Here is a tiny trained network, its code and every weight. The questions are about switching its units off for an input and a class, where a switched-off unit gives its printed mean instead of its output.

import numpy as np


def w(rows, s, z=0):
    codes = np.array(rows[::2]) - 128.0
    scale = np.full(codes.shape[1], s)
    scale[-1] = z or s
    return codes * scale


def f(y):
    return y / 2 * (1 + np.tanh(0.7978845608 * (y + 0.044715 * y**3)))


def log_softmax(a):
    a = a - a.max(-1, keepdims=True)
    return a - np.log(np.exp(a).sum(-1, keepdims=True))


def net(x, mask):
    res = np.array(x, float).reshape(1, 4) / 4 @ E
    y = f(res @ A[0][:, :-1].T + A[0][:, -1])
    res = res + np.where(mask, y, B[0][:, -1]) @ B[0][:, :-1]
    return log_softmax(res[-1] @ U[:, :-1].T + U[:, -1])


A, B = {}, {}
E = w([
[153,17,118,145,170,54,253],'x0',
[43,185,199,140,186,38,190],'x1',
[192,197,81,114,243,105,104],'x2',
[159,78,89,109,117,34,90],'x3',
],0.0055)
A[0] = w([
[70,92,177,125,76,179,193,175],'n1',
[133,175,134,123,122,173,82,153],'n2',
[125,119,118,126,128,140,125,114],'n3',
[144,128,117,129,136,148,119,254],'n4',
[141,53,133,144,127,80,155,141],'n5',
[127,95,129,129,78,216,100,172],'n6',
[139,128,116,133,132,123,124,180],'n7',
[133,111,119,123,122,98,131,196],'n8',
[127,125,134,129,136,126,124,65],'n9',
[101,159,139,113,132,82,148,140],'n10',
[148,19,112,128,142,59,195,149],'n11',
[141,246,122,137,158,202,70,169],'n12',
[105,158,152,141,136,105,145,153],'n13',
[156,86,98,132,99,172,49,192],'n14',
[146,132,128,120,139,126,114,38],'n15',
[123,138,126,138,142,129,132,118],'n16',
[122,140,129,152,144,130,137,116],'n17',
[96,94,142,133,42,135,60,139],'n18',
[118,136,144,119,118,87,113,150],'n19',
[112,142,135,137,129,134,159,118],'n20',
[98,137,146,129,85,69,83,203],'n21',
[139,79,124,115,140,105,182,133],'n22',
[127,132,139,123,124,128,142,87],'n23',
[99,170,151,128,140,74,153,122],'n24',
[128,108,131,128,102,177,116,144],'n25',
[109,194,130,126,173,109,165,185],'n26',
[140,90,111,119,99,195,114,149],'n27',
],0.014,0.0032)
B[0] = w([
[20,159,149,152,85,194,146,223],'n1',
[124,137,67,95,124,162,131,190],'n2',
[135,143,123,131,124,124,130,127],'n3',
[70,65,251,120,207,208,122,165],'n4',
[118,111,54,126,166,125,112,196],'n5',
[130,197,145,177,156,170,146,206],'n6',
[120,109,164,116,151,147,132,141],'n7',
[126,83,163,129,176,156,120,153],'n8',
[150,152,91,130,103,105,128,119],'n9',
[160,130,136,157,115,88,136,168],'n10',
[79,52,55,148,195,115,128,251],'n11',
[138,123,76,45,190,198,101,254],'n12',
[132,116,167,144,110,102,133,164],'n13',
[179,177,171,78,146,155,114,210],'n14',
[161,179,67,115,88,99,145,120],'n15',
[140,136,129,121,116,117,128,130],'n16',
[132,131,140,126,109,119,118,133],'n17',
[122,146,88,63,109,176,114,193],'n18',
[139,111,120,141,142,104,130,145],'n19',
[120,134,140,138,93,115,123,140],'n20',
[112,44,172,124,197,121,126,171],'n21',
[79,93,108,148,145,122,121,184],'n22',
[141,149,96,133,98,106,132,124],'n23',
[189,162,116,158,88,59,145,183],'n24',
[132,171,127,149,135,145,135,160],'n25',
[155,104,251,118,150,156,118,199],'n26',
[144,181,155,167,161,133,134,182],'n27',
],0.029,0.0086)
U = w([
[149,176,62,113,91,83,117,11],'0',
[245,138,227,172,156,52,132,217],'1',
[118,158,203,154,2,102,171,41],'2',
[114,14,39,98,175,88,99,209],'3',
[75,153,116,225,115,129,191,58],'4',
[141,199,131,47,139,211,100,206],'5',
[170,182,59,135,78,97,141,8],'6',
[158,177,23,125,41,90,139,8],'7',
],0.0056,0.0012)

Each question gives the input, the list of numbers given to net, and the class t.
The units are the neurons (one row each of A and B). Each row of codes is followed by its name. A weight is (code - 128) times the scale printed after its matrix; where a second scale follows, it is the last column's (A, B and U).
mask holds one flag per neuron, in row order. A switched-off neuron (its flag False) gives its mean, the last column of its row in B, instead of its output. The means were averaged over made-up inputs and are rounded, as every weight is.
A unit's drop is (log p(t) with every unit on - log p(t) with that unit switched off) / (log p(t) with every unit on - log p(t) with every unit switched off).
The circuit of an input: a set's keep is (log p(t) with only the set's units on - log p(t) with every unit switched off) / (log p(t) with every unit on - log p(t) with every unit switched off). Starting from the 12 units with the biggest drops (on a tie, the unit counted first), units are removed one at a time, each time the one whose removal leaves the highest keep (on an exact tie, the one counted first), for as long as the keep stays at least 0.8.
units of the circuit, in order: the units of the circuit, biggest drop first
top k neurons: the k neurons with the biggest drops, biggest first
drop when u is switched off: that unit's drop, to one decimal
input [5,8,-8,-6], class 4: units of the circuit, in order	[n1]
input [-3,6,-8,1], class 2: units of the circuit, in order	[n11; n12]
input [3,4,2,-2], class 1: units of the circuit, in order	[n12; n26]
input [2,8,6,8], class 1: top 4 neurons	[n26; n24; n12; n10]
input [0,3,-8,3], class 3: top 2 neurons	[n21; n18]
input [5,8,7,1], class 1: top 2 neurons	[n26; n24]
input [-1,3,-1,-2], class 2: top 2 neurons	[n11; n12]
input [-1,2,-6,3], class 4: top 4 neurons	[n12; n1; n11; n14]
input [6,4,-7,-5], class 4: top 2 neurons	[n1; n12]
input [-1,4,-3,3], class 3: top 2 neurons	[n6; n14]
input [-3,4,-8,3], class 4: top 3 neurons	[n12; n14; n1]
input [4,-1,2,-6], class 4: drop when n12 is switched off	0.6
input [-3,4,-6,-6], class 2: drop when n14 is switched off	0.2
input [5,-2,1,-1], class 3: drop when n18 is switched off	0.0
input [5,6,3,1], class 3: units of the circuit, in order	[n11]
